Here is a tiny trained network, its code and every weight. The questions are about switching its units off for an input and a class, where a switched-off unit gives its printed mean instead of its output.

import numpy as np


def w(rows, s, z=0):
    codes = np.array(rows[::2]) - 128.0
    scale = np.full(codes.shape[1], s)
    scale[-1] = z or s
    return codes * scale


def norm(h):
    return h / np.sqrt((h * h).mean(-1, keepdims=True) + 1e-5)


def f(y):
    return np.maximum(y, 0)


def log_softmax(a):
    a = a - a.max(-1, keepdims=True)
    return a - np.log(np.exp(a).sum(-1, keepdims=True))


def net(x, mask):
    res = np.array(x, float).reshape(1, 3) / 4 @ E
    u = 0
    for l in range(2):
        y = f(norm(res) @ A[l][:, :-1].T + A[l][:, -1])
        res = res + np.where(mask[u : u + 10], y, B[l][:, -1]) @ B[l][:, :-1]
        u += 10
    return log_softmax(norm(res)[-1] @ U[:, :-1].T + U[:, -1])


A, B = {}, {}
E = w([
[34,120,71,147,108,73,219,223,144],'x0',
[161,14,51,126,26,65,78,70,175],'x1',
[94,178,167,69,2,85,52,205,60],'x2',
],0.0028)
A[0] = w([
[131,167,74,78,178,180,138,195,150,183],'L0N0',
[49,81,123,161,128,107,214,170,169,51],'L0N1',
[3,96,89,130,112,92,179,169,139,129],'L0N2',
[128,169,207,69,99,77,42,145,149,63],'L0N3',
[155,140,116,91,133,167,75,83,57,120],'L0N4',
[126,146,131,122,191,83,134,211,117,92],'L0N5',
[150,109,120,127,95,69,75,63,173,61],'L0N6',
[191,175,189,126,174,192,199,156,176,10],'L0N7',
[178,81,188,191,152,236,56,114,181,247],'L0N8',
[104,128,130,101,83,143,109,168,39,192],'L0N9',
],0.0042,0.0015)
B[0] = w([
[142,157,151,145,125,101,163,159,103,190],'L0N0',
[104,128,51,97,109,183,51,103,96,213],'L0N1',
[113,135,165,137,111,115,215,143,152,242],'L0N2',
[92,148,60,101,124,254,115,109,123,221],'L0N3',
[76,128,99,134,151,152,153,97,138,204],'L0N4',
[130,152,87,71,145,135,82,83,82,179],'L0N5',
[177,94,138,199,197,99,135,105,52,202],'L0N6',
[91,64,118,47,135,104,107,60,129,199],'L0N7',
[161,127,166,124,109,52,145,215,141,252],'L0N8',
[241,156,114,111,149,77,126,128,154,226],'L0N9',
],0.0051,0.0038)
A[1] = w([
[79,98,80,139,138,162,214,81,115,109],'L1N0',
[106,12,50,156,70,156,47,95,70,83],'L1N1',
[177,84,67,218,59,50,125,136,182,252],'L1N2',
[16,151,92,121,215,245,90,144,103,61],'L1N3',
[102,57,213,105,188,103,146,135,191,78],'L1N4',
[122,89,171,117,104,122,75,40,119,142],'L1N5',
[159,123,115,87,145,176,127,71,124,192],'L1N6',
[58,84,129,147,1,148,156,154,227,107],'L1N7',
[172,199,102,113,46,61,111,198,129,120],'L1N8',
[84,140,101,104,112,47,182,167,101,107],'L1N9',
],0.0054,0.0021)
B[1] = w([
[64,142,74,63,123,165,88,114,144,185],'L1N0',
[6,214,55,167,121,100,253,182,129,209],'L1N1',
[195,108,212,106,138,231,11,90,118,254],'L1N2',
[180,15,126,100,60,82,51,125,221,192],'L1N3',
[85,163,170,145,78,82,240,163,83,176],'L1N4',
[108,134,105,124,147,71,235,192,179,170],'L1N5',
[90,183,105,175,67,106,84,166,96,199],'L1N6',
[207,142,168,202,180,217,26,90,69,181],'L1N7',
[137,78,193,179,193,93,175,98,138,215],'L1N8',
[146,91,158,132,150,54,201,126,175,204],'L1N9',
],0.0046,0.0056)
U = w([
[114,154,199,97,164,35,234,151,111,207],'0',
[222,56,197,205,156,127,94,97,114,221],'1',
[167,175,123,70,95,135,3,142,111,106],'2',
[87,182,53,207,79,93,153,160,88,111],'3',
[50,62,50,51,140,78,128,119,196,85],'4',
[86,90,61,162,150,231,80,67,136,7],'5',
],0.012,0.0011)

Each question gives the input, the list of numbers given to net, and the class t.
The units are the neurons (one row each of A and B). Each row of codes is followed by its name. A weight is (code - 128) times the scale printed after its matrix; where a second scale follows, it is the last column's (A, B and U).
mask holds one flag per neuron, layer by layer. A switched-off neuron (its flag False) gives its mean, the last column of its row in B, instead of its output. The means were averaged over made-up inputs and are rounded, as every weight is.
A unit's drop is (log p(t) with every unit on - log p(t) with that unit switched off) / (log p(t) with every unit on - log p(t) with every unit switched off).
The circuit of an input: a set's keep is (log p(t) with only the set's units on - log p(t) with every unit switched off) / (log p(t) with every unit on - log p(t) with every unit switched off). Starting from the 12 units with the biggest drops (on a tie, the unit counted first), units are removed one at a time, each time the one whose removal leaves the highest keep (on an exact tie, the one counted first), for as long as the keep stays at least 0.8.
circuit, biggest first: the units of the circuit, biggest drop first
unit that matters most: the unit with the biggest drop
k most important neurons: the k neurons with the biggest drops, biggest first
top k neurons in layer l: the k neurons of layer l with the biggest drops, biggest first
input [-6,-1,1], class 2: 2 most important neurons : [L0N3 L1N1]
input [4,8,6], class 1: unit that matters most : L1N2
input [-8,0,-5], class 0: 2 most important neurons : [L1N4 L0N9]
input [1,3,0], class 5: 3 most important neurons : [L0N8 L1N2 L0N9]
input [-6,-7,1], class 2: 4 most important neurons : [L0N2 L1N1 L1N8 L1N9]
input [-3,-8,1], class 2: top 2 neurons in layer 0 : [L0N2 L0N5]
input [-7,2,1], class 3: 2 most important neurons : [L0N3 L0N4]
input [1,8,7], class 1: circuit, biggest first : [L1N8 L1N7]
input [6,2,0], class 5: 3 most important neurons : [L0N1 L0N8 L1N7]
input [-3,-2,0], class 0: top 2 neurons in layer 0 : [L0N8 L0N1]
input [-3,2,1], class 3: top 2 neurons in layer 0 : [L0N3 L0N2]
input [7,-1,-7], class 4: circuit, biggest first : [L0N1 L1N3]
input [0,-2,-6], class 0: 3 most important neurons : [L0N3 L0N8 L1N4]
input [0,-5,5], class 2: unit that matters most : L0N3
input [0,1,8], class 3: top 4 neurons in layer 0 : [L0N3 L0N8 L0N2 L0N0]
input [2,5,1], class 1: 3 most important neurons : [L1N2 L0N3 L0N4]
input [4,8,-6], class 5: top 2 neurons in layer 1 : [L1N2 L1N1]
input [1,7,-5], class 5: 2 most important neurons : [L1N2 L0N9]
input [-5,0,-2], class 0: 2 most important neurons : [L1N4 L0N9]
input [-1,6,4], class 3: 2 most important neurons : [L1N1 L0N8]
input [4,-1,-2], class 4: unit that matters most : L0N1
input [-6,6,7], class 3: 2 most important neurons : [L1N1 L0N3]
input [-6,0,-8], class 0: top 2 neurons in layer 1 : [L1N4 L1N7]
input [8,8,-4], class 5: top 2 neurons in layer 1 : [L1N7 L1N2]
input [0,6,8], class 3: 2 most important neurons : [L1N1 L0N8]
input [-2,3,2], class 3: 2 most important neurons : [L1N1 L0N3]
input [2,6,4], class 1: top neuron in layer 1 : [L1N2]
